Below are the code and all the weights of a small trained network. Each question names an input and a class and asks about switching units off, where a switched-off unit gives its printed mean instead of its output.

import numpy as np


def w(rows, s, z=0):
    codes = np.array(rows[::2]) - 128.0
    scale = np.full(codes.shape[1], s)
    scale[-1] = z or s
    return codes * scale


def norm(h):
    return h / np.sqrt((h * h).mean(-1, keepdims=True) + 1e-5)


def f(y):
    return y / 2 * (1 + np.tanh(0.7978845608 * (y + 0.044715 * y**3)))


def log_softmax(a):
    a = a - a.max(-1, keepdims=True)
    return a - np.log(np.exp(a).sum(-1, keepdims=True))


def net(x, mask):
    res = np.array(x, float).reshape(1, 3) / 4 @ E
    u = 0
    for l in range(3):
        y = f(norm(res) @ A[l][:, :-1].T + A[l][:, -1])
        res = res + np.where(mask[u : u + 6], y, B[l][:, -1]) @ B[l][:, :-1]
        u += 6
    return log_softmax(norm(res)[-1] @ U[:, :-1].T + U[:, -1])


A, B = {}, {}
E = w([
[77,153,120,4,40,67,104,220],'x0',
[199,158,176,114,150,77,157,97],'x1',
[140,77,138,137,69,119,192,88],'x2',
],0.015)
A[0] = w([
[103,64,34,127,114,108,57,76,60],'0.n1',
[107,163,169,84,165,167,86,97,92],'0.n2',
[226,156,61,121,161,4,134,95,44],'0.n3',
[131,120,125,132,117,126,112,125,17],'0.n4',
[115,90,162,151,146,124,146,204,2],'0.n5',
[139,2,243,117,192,160,180,252,151],'0.n6',
],0.007,0.0076)
B[0] = w([
[128,158,190,112,133,148,162,123,117],'0.n1',
[132,122,120,180,126,79,144,143,130],'0.n2',
[127,160,180,131,123,163,163,155,235],'0.n3',
[136,2,175,84,195,130,165,192,9],'0.n4',
[138,26,172,136,156,150,142,214,17],'0.n5',
[126,136,135,139,126,122,123,124,200],'0.n6',
],0.027,0.0014)
A[1] = w([
[139,7,136,154,39,117,213,115,2],'1.n1',
[136,154,80,127,113,111,89,61,98],'1.n2',
[95,210,117,165,77,172,133,111,103],'1.n3',
[127,131,124,117,252,130,66,205,3],'1.n4',
[29,50,141,158,138,226,133,202,8],'1.n5',
[158,59,131,157,183,173,120,141,95],'1.n6',
],0.021,0.0055)
B[1] = w([
[99,224,108,214,187,33,146,170,179],'1.n1',
[142,96,121,137,127,138,150,163,197],'1.n2',
[141,85,134,155,107,129,122,176,251],'1.n3',
[96,223,121,237,161,7,209,123,175],'1.n4',
[66,100,172,162,55,255,174,139,177],'1.n5',
[84,127,92,99,123,140,95,88,164],'1.n6',
],0.02,0.014)
A[2] = w([
[248,180,231,56,188,109,170,95,3],'2.n1',
[150,46,129,127,164,65,131,166,67],'2.n2',
[119,64,136,136,176,129,130,89,99],'2.n3',
[134,83,79,195,170,198,106,49,190],'2.n4',
[65,115,73,5,83,89,119,133,110],'2.n5',
[218,32,162,104,166,125,168,179,157],'2.n6',
],0.023,0.0045)
B[2] = w([
[5,25,176,169,37,219,140,193,218],'2.n1',
[189,165,117,147,143,183,135,126,152],'2.n2',
[133,124,114,145,140,145,134,42,148],'2.n3',
[147,118,157,5,130,60,77,116,251],'2.n4',
[151,78,159,72,192,88,76,24,220],'2.n5',
[193,117,89,148,131,189,129,139,184],'2.n6',
],0.018,0.012)
U = w([
[111,207,118,224,154,25,150,136,180],'0',
[145,90,125,17,141,94,31,14,230],'1',
[50,62,183,145,29,243,150,145,156],'2',
[245,129,74,162,122,208,121,138,90],'3',
[121,197,83,72,121,206,142,55,3],'4',
],0.012,0.0059)

Each question gives the input, the list of numbers given to net, and the class t.
The units are the neurons (one row each of A and B). Each row of codes is followed by its name. A weight is (code - 128) times the scale printed after its matrix; where a second scale follows, it is the last column's (A, B and U).
mask holds one flag per neuron, layer by layer. A switched-off neuron (its flag False) gives its mean, the last column of its row in B, instead of its output. The means were averaged over made-up inputs and are rounded, as every weight is.
A unit's drop is (log p(t) with every unit on - log p(t) with that unit switched off) / (log p(t) with every unit on - log p(t) with every unit switched off).
The circuit of an input: a set's keep is (log p(t) with only the set's units on - log p(t) with every unit switched off) / (log p(t) with every unit on - log p(t) with every unit switched off). Starting from the 12 units with the biggest drops (on a tie, the unit counted first), units are removed one at a time, each time the one whose removal leaves the highest keep (on an exact tie, the one counted first), for as long as the keep stays at least 0.8.
circuit, biggest first: the units of the circuit, biggest drop first
k most important neurons: the k neurons with the biggest drops, biggest first
top k neurons in layer l: the k neurons of layer l with the biggest drops, biggest first
drop of u: that unit's drop, to one decimal
input [-3,6,-5], class 2: top neuron in layer 0 : (0.n3)
input [-5,6,0], class 2: circuit, biggest first : (2.n1; 1.n5; 1.n3)
input [-3,1,3], class 3: 3 most important neurons : (1.n2; 1.n4; 0.n2)
input [-7,8,-4], class 2: circuit, biggest first : (2.n1; 1.n3)
input [-5,-5,3], class 1: 4 most important neurons : (2.n4; 2.n1; 1.n6; 0.n3)
input [0,-2,3], class 3: top 2 neurons in layer 1 : (1.n3; 1.n4)
input [2,5,-4], class 2: 2 most important neurons : (1.n1; 0.n3)
input [-7,8,0], class 2: 2 most important neurons : (2.n1; 1.n5)
input [-4,5,-1], class 2: 3 most important neurons : (2.n1; 1.n5; 0.n3)
input [6,-3,5], class 1: 2 most important neurons : (1.n4; 2.n5)
input [6,-6,7], class 0: 2 most important neurons : (1.n1; 2.n1)
input [1,7,-6], class 2: 3 most important neurons : (2.n1; 0.n3; 1.n1)
input [-1,-3,3], class 3: 2 most important neurons : (1.n3; 1.n4)
input [-8,-4,-5], class 1: circuit, biggest first : (2.n4)
input [-5,-6,-7], class 0: 2 most important neurons : (1.n4; 2.n1)
input [-2,1,-3], class 3: 2 most important neurons : (1.n2; 1.n1)
input [4,2,-1], class 1: 2 most important neurons : (2.n5; 1.n3)
input [3,3,0], class 3: drop of 1.n5 : 0.1
input [6,3,-8], class 0: drop of 1.n4 : 3.4
input [-3,1,7], class 0: circuit, biggest first : (1.n1)
input [0,-2,2], class 3: drop of 1.n2 : 0.0
